Below are the code and all the weights of a small trained network. Each question names an input and a class and asks about switching units off, where a switched-off unit gives its printed mean instead of its output.

import numpy as np


def w(rows, s, z=0):
    codes = np.array(rows[::2]) - 128.0
    scale = np.full(codes.shape[1], s)
    scale[-1] = z or s
    return codes * scale


def f(y):
    return np.maximum(y, 0)


def log_softmax(a):
    a = a - a.max(-1, keepdims=True)
    return a - np.log(np.exp(a).sum(-1, keepdims=True))


def net(x, mask):
    res = np.array(x, float).reshape(1, 8) / 4 @ E
    y = f(res @ A[0][:, :-1].T + A[0][:, -1])
    res = res + np.where(mask, y, B[0][:, -1]) @ B[0][:, :-1]
    return log_softmax(res[-1] @ U[:, :-1].T + U[:, -1])


A, B = {}, {}
E = w([
[247,44,128,196,121,136,80,113],'x0',
[171,160,146,104,190,214,170,50],'x1',
[130,127,131,116,125,125,122,122],'x2',
[131,125,153,105,110,128,117,115],'x3',
[125,140,132,129,125,122,104,119],'x4',
[126,126,141,120,119,125,121,120],'x5',
[164,168,53,48,68,227,94,168],'x6',
[118,115,137,108,118,132,117,117],'x7',
],0.011)
A[0] = w([
[190,71,128,176,142,122,79,93,77],'N1',
[29,227,158,112,153,98,166,129,11],'N2',
[79,93,149,129,89,49,124,218,15],'N3',
[110,84,126,172,111,93,57,161,147],'N4',
[103,119,145,172,131,86,168,108,1],'N5',
[150,141,170,121,254,185,144,49,103],'N6',
[102,83,184,165,155,49,157,73,44],'N7',
],0.011,0.0031)
B[0] = w([
[104,24,59,87,175,14,207,66,219],'N1',
[114,63,84,62,152,103,216,55,248],'N2',
[123,104,152,180,240,187,129,198,228],'N3',
[16,179,180,161,174,155,179,159,215],'N4',
[254,151,70,252,100,121,131,116,185],'N5',
[165,104,205,109,154,185,72,212,247],'N6',
[110,182,22,154,68,235,40,103,240],'N7',
],0.0078,0.012)
U = w([
[109,69,134,103,171,92,198,74,84],'0',
[110,129,255,150,223,184,109,196,64],'1',
[128,178,31,151,26,216,73,120,99],'2',
[114,149,181,139,150,129,133,116,249],'3',
],0.0095,0.012)

Each question gives the input, the list of numbers given to net, and the class t.
The units are the neurons (one row each of A and B). Each row of codes is followed by its name. A weight is (code - 128) times the scale printed after its matrix; where a second scale follows, it is the last column's (A, B and U).
mask holds one flag per neuron, in row order. A switched-off neuron (its flag False) gives its mean, the last column of its row in B, instead of its output. The means were averaged over made-up inputs and are rounded, as every weight is.
A unit's drop is (log p(t) with every unit on - log p(t) with that unit switched off) / (log p(t) with every unit on - log p(t) with every unit switched off).
The circuit of an input: a set's keep is (log p(t) with only the set's units on - log p(t) with every unit switched off) / (log p(t) with every unit on - log p(t) with every unit switched off). Starting from all 7 units, units are removed one at a time, each time the one whose removal leaves the highest keep (on an exact tie, the one counted first), for as long as the keep stays at least 0.8.
units of the circuit, in order: the units of the circuit, biggest drop first
unit that matters most: the unit with the biggest drop
top k neurons: the k neurons with the biggest drops, biggest first
drop when u is switched off: that unit's drop, to one decimal
input [-1,-7,7,4,-4,6,-8,4], class 2: top neuron	N7
input [8,5,6,-2,0,3,5,6], class 0: top 2 neurons	N1; N7
input [-7,6,1,-4,-5,3,2,-5], class 0: top 4 neurons	N2; N3; N7; N4
input [-7,6,2,5,2,-8,5,-8], class 0: top 3 neurons	N2; N7; N3
input [7,6,6,5,4,8,-2,-1], class 0: top 2 neurons	N1; N3
input [0,-5,3,3,5,1,-4,-5], class 1: top 4 neurons	N3; N4; N2; N1
input [-6,-4,1,4,0,4,6,-8], class 0: units of the circuit, in order	N7; N2
input [-1,4,0,-1,4,-1,-5,8], class 2: units of the circuit, in order	N7; N3
input [-6,-7,-4,-3,1,5,5,-3], class 1: top 2 neurons	N3; N1
input [-7,4,-2,6,3,-7,1,6], class 0: top 2 neurons	N2; N7
input [4,3,-5,7,-7,-5,6,6], class 3: top 3 neurons	N7; N5; N2
input [1,4,5,-8,0,4,2,6], class 1: top 4 neurons	N7; N2; N6; N1
input [-8,1,2,-1,6,7,8,-1], class 0: top 2 neurons	N2; N7
input [5,-7,5,0,-5,-2,-4,8], class 1: top 3 neurons	N3; N4; N2
input [-8,-2,-6,-1,2,0,-1,7], class 0: unit that matters most	N2
input [-5,4,6,0,-4,4,-7,-6], class 2: top 3 neurons	N7; N1; N5
input [-6,-8,-1,6,8,-6,-8,0], class 1: top 3 neurons	N3; N4; N1
input [7,6,-5,5,2,-6,-8,1], class 2: top 2 neurons	N7; N2
input [0,-8,-5,0,-5,-2,-6,-1], class 1: drop when N4 is switched off	0.6
input [3,-5,6,6,8,5,4,4], class 3: drop when N6 is switched off	0.8
input [5,0,-1,7,5,7,-7,-7], class 2: drop when N7 is switched off	1.3
input [-5,0,-3,-8,3,-4,5,0], class 0: units of the circuit, in order	N7
input [0,-8,-4,-4,8,-6,3,-6], class 1: drop when N3 is switched off	0.1
